Below are the code and all the weights of a small trained network. Each question names an input and a class and asks about switching units off, where a switched-off unit gives its printed mean instead of its output.

import numpy as np


def w(rows, s, z=0):
    codes = np.array(rows[::2]) - 128.0
    scale = np.full(codes.shape[1], s)
    scale[-1] = z or s
    return codes * scale


def norm(h):
    return h / np.sqrt((h * h).mean(-1, keepdims=True) + 1e-5)


def f(y):
    return np.maximum(y, 0)


def log_softmax(a):
    a = a - a.max(-1, keepdims=True)
    return a - np.log(np.exp(a).sum(-1, keepdims=True))


def net(x, mask):
    res = np.array(x, float).reshape(1, 8) / 4 @ E
    u = 0
    for l in range(3):
        y = f(norm(res) @ A[l][:, :-1].T + A[l][:, -1])
        res = res + np.where(mask[u : u + 5], y, B[l][:, -1]) @ B[l][:, :-1]
        u += 5
    return log_softmax(norm(res)[-1] @ U[:, :-1].T + U[:, -1])


A, B = {}, {}
E = w([
[255,117,74,130,127,123,187,58,183,170,145,128],'x0',
[168,86,186,117,201,108,151,202,137,143,152,131],'x1',
[138,177,184,76,185,113,116,37,117,65,98,75],'x2',
[155,190,114,88,131,159,140,172,82,197,71,102],'x3',
[139,234,118,124,129,31,142,173,143,93,132,223],'x4',
[135,134,59,134,226,167,86,137,133,108,118,147],'x5',
[157,177,169,193,104,172,85,163,223,118,100,100],'x6',
[129,128,130,129,127,127,128,125,124,124,128,130],'x7',
],0.0091)
A[0] = w([
[46,181,18,100,22,163,86,31,156,127,89,142,44],'L0N0',
[155,213,116,134,125,77,145,185,129,85,105,254,94],'L0N1',
[92,75,57,235,93,113,165,209,129,188,104,198,2],'L0N2',
[129,103,90,172,67,192,131,173,109,191,201,191,29],'L0N3',
[151,189,113,112,157,169,114,148,70,211,101,104,86],'L0N4',
],0.0071,0.0074)
B[0] = w([
[177,58,206,81,209,104,144,226,169,147,136,133,220],'L0N0',
[105,51,151,164,136,124,165,103,139,158,67,136,254],'L0N1',
[134,237,170,76,185,123,117,68,114,64,139,69,182],'L0N2',
[148,170,188,118,204,105,152,57,87,79,144,81,171],'L0N3',
[48,138,119,148,85,143,249,148,186,151,128,150,206],'L0N4',
],0.013,0.0056)
A[1] = w([
[98,142,58,157,247,207,133,133,124,134,71,204,82],'L1N0',
[180,188,209,255,122,174,78,149,188,130,123,124,112],'L1N1',
[123,75,122,192,172,140,60,77,163,62,204,196,88],'L1N2',
[118,128,220,170,39,69,135,106,84,194,145,112,206],'L1N3',
[111,91,138,164,127,227,98,106,93,192,190,51,2],'L1N4',
],0.0085,0.0062)
B[1] = w([
[207,144,122,94,53,157,127,176,126,57,135,119,234],'L1N0',
[73,114,47,9,161,95,73,115,122,178,100,131,216],'L1N1',
[108,150,126,124,70,197,161,155,174,120,172,133,185],'L1N2',
[178,139,69,107,125,210,115,179,161,46,138,145,254],'L1N3',
[100,72,138,126,202,145,137,57,122,76,31,197,166],'L1N4',
],0.011,0.0069)
A[2] = w([
[74,178,150,68,169,177,134,104,162,129,169,111,255],'L2N0',
[252,142,73,134,108,108,142,32,152,215,172,145,86],'L2N1',
[121,84,76,67,92,91,151,110,1,135,203,175,132],'L2N2',
[10,143,188,147,85,142,44,205,30,104,115,132,85],'L2N3',
[136,243,113,165,117,10,103,152,146,129,127,246,103],'L2N4',
],0.0088,0.0076)
B[2] = w([
[122,146,121,173,104,31,193,145,75,124,176,129,247],'L2N0',
[138,140,194,197,106,140,4,138,102,164,143,150,171],'L2N1',
[41,147,50,93,127,106,39,154,164,170,99,97,165],'L2N2',
[252,132,140,209,118,157,48,71,157,221,149,135,168],'L2N3',
[76,93,149,137,183,202,177,31,48,119,38,80,152],'L2N4',
],0.012,0.013)
U = w([
[96,11,142,163,181,201,181,45,108,107,38,117,129],'0',
[145,215,169,116,175,80,133,64,62,68,164,36,117],'1',
[211,132,139,221,118,153,34,111,140,191,146,154,86],'2',
[97,122,97,167,81,133,191,170,164,118,164,136,254],'3',
[157,79,88,143,128,78,137,186,122,101,131,130,254],'4',
[70,117,26,75,144,84,74,153,146,158,118,105,63],'5',
[202,155,91,69,103,209,118,198,124,4,154,144,63],'6',
[165,48,191,100,211,84,145,222,133,141,169,143,52],'7',
],0.011,0.0059)

Each question gives the input, the list of numbers given to net, and the class t.
The units are the neurons (one row each of A and B). Each row of codes is followed by its name. A weight is (code - 128) times the scale printed after its matrix; where a second scale follows, it is the last column's (A, B and U).
mask holds one flag per neuron, layer by layer. A switched-off neuron (its flag False) gives its mean, the last column of its row in B, instead of its output. The means were averaged over made-up inputs and are rounded, as every weight is.
A unit's drop is (log p(t) with every unit on - log p(t) with that unit switched off) / (log p(t) with every unit on - log p(t) with every unit switched off).
The circuit of an input: a set's keep is (log p(t) with only the set's units on - log p(t) with every unit switched off) / (log p(t) with every unit on - log p(t) with every unit switched off). Starting from the 12 units with the biggest drops (on a tie, the unit counted first), units are removed one at a time, each time the one whose removal leaves the highest keep (on an exact tie, the one counted first), for as long as the keep stays at least 0.8.
units of the circuit, in order: the units of the circuit, biggest drop first
unit that matters most: the unit with the biggest drop
k most important neurons: the k neurons with the biggest drops, biggest first
top k neurons in layer l: the k neurons of layer l with the biggest drops, biggest first
input [2,-8,-8,4,7,0,-6,6], class 1: top 2 neurons in layer 0 : [L0N2; L0N3]
input [7,7,-8,-1,-8,4,-7,-5], class 0: top 2 neurons in layer 1 : [L1N4; L1N1]
input [-2,-1,-7,-5,6,4,-2,3], class 1: unit that matters most : L0N2
input [1,3,-8,-4,7,6,-7,5], class 1: 2 most important neurons : [L0N2; L0N3]
input [-3,5,-3,-5,-2,7,-6,0], class 6: units of the circuit, in order : [L1N0; L0N0]
input [-1,7,0,1,2,0,7,5], class 5: 2 most important neurons : [L1N1; L0N0]
input [-5,1,8,-4,8,7,0,6], class 0: 2 most important neurons : [L2N4; L0N1]
input [7,1,4,7,6,-8,-2,3], class 6: 3 most important neurons : [L1N3; L2N3; L2N0]
input [-1,-1,5,1,6,-8,1,2], class 6: 2 most important neurons : [L1N3; L0N4]
input [-1,4,6,8,7,-7,6,-2], class 3: 2 most important neurons : [L1N3; L0N1]
input [7,5,3,3,6,-3,1,7], class 2: units of the circuit, in order : [L2N1; L0N0]
input [4,3,2,-3,-1,2,-7,3], class 5: top 2 neurons in layer 2 : [L2N2; L2N3]
input [2,1,-1,-5,4,5,3,-3], class 3: 4 most important neurons : [L1N2; L1N3; L0N0; L0N1]
input [4,1,1,5,5,6,6,-2], class 5: units of the circuit, in order : [L1N1]
input [-4,-1,-2,6,8,2,-3,-5], class 0: 2 most important neurons : [L2N4; L2N0]
input [1,1,0,-4,0,6,-7,-1], class 5: 3 most important neurons : [L2N2; L1N3; L0N4]
input [2,-7,-6,-5,-1,-1,-5,1], class 7: 2 most important neurons : [L0N0; L2N4]
input [-8,1,-2,-3,3,-7,-3,5], class 2: 2 most important neurons : [L2N3; L1N0]
input [4,2,5,1,0,-7,7,1], class 5: top 2 neurons in layer 1 : [L1N1; L1N0]
input [-5,-4,6,-6,7,6,5,2], class 0: 4 most important neurons : [L2N4; L0N1; L1N3; L0N2]
input [0,3,-8,0,1,7,-1,-7], class 1: units of the circuit, in order : [L0N2]
input [3,-2,-2,7,7,-8,-8,7], class 5: 3 most important neurons : [L2N2; L2N0; L1N0]
input [-8,4,-8,-4,7,6,5,-8], class 1: 2 most important neurons : [L0N2; L2N4]
input [2,5,7,-8,-5,6,4,-4], class 3: units of the circuit, in order : [L1N2; L2N0; L0N0]
input [8,5,7,5,-1,-8,-2,1], class 2: units of the circuit, in order : [L2N1; L0N2]
input [-8,-2,7,-6,4,3,0,-1], class 2: units of the circuit, in order : [L2N3; L0N2]
input [1,6,-5,5,0,6,6,-5], class 5: units of the circuit, in order : [L1N1]
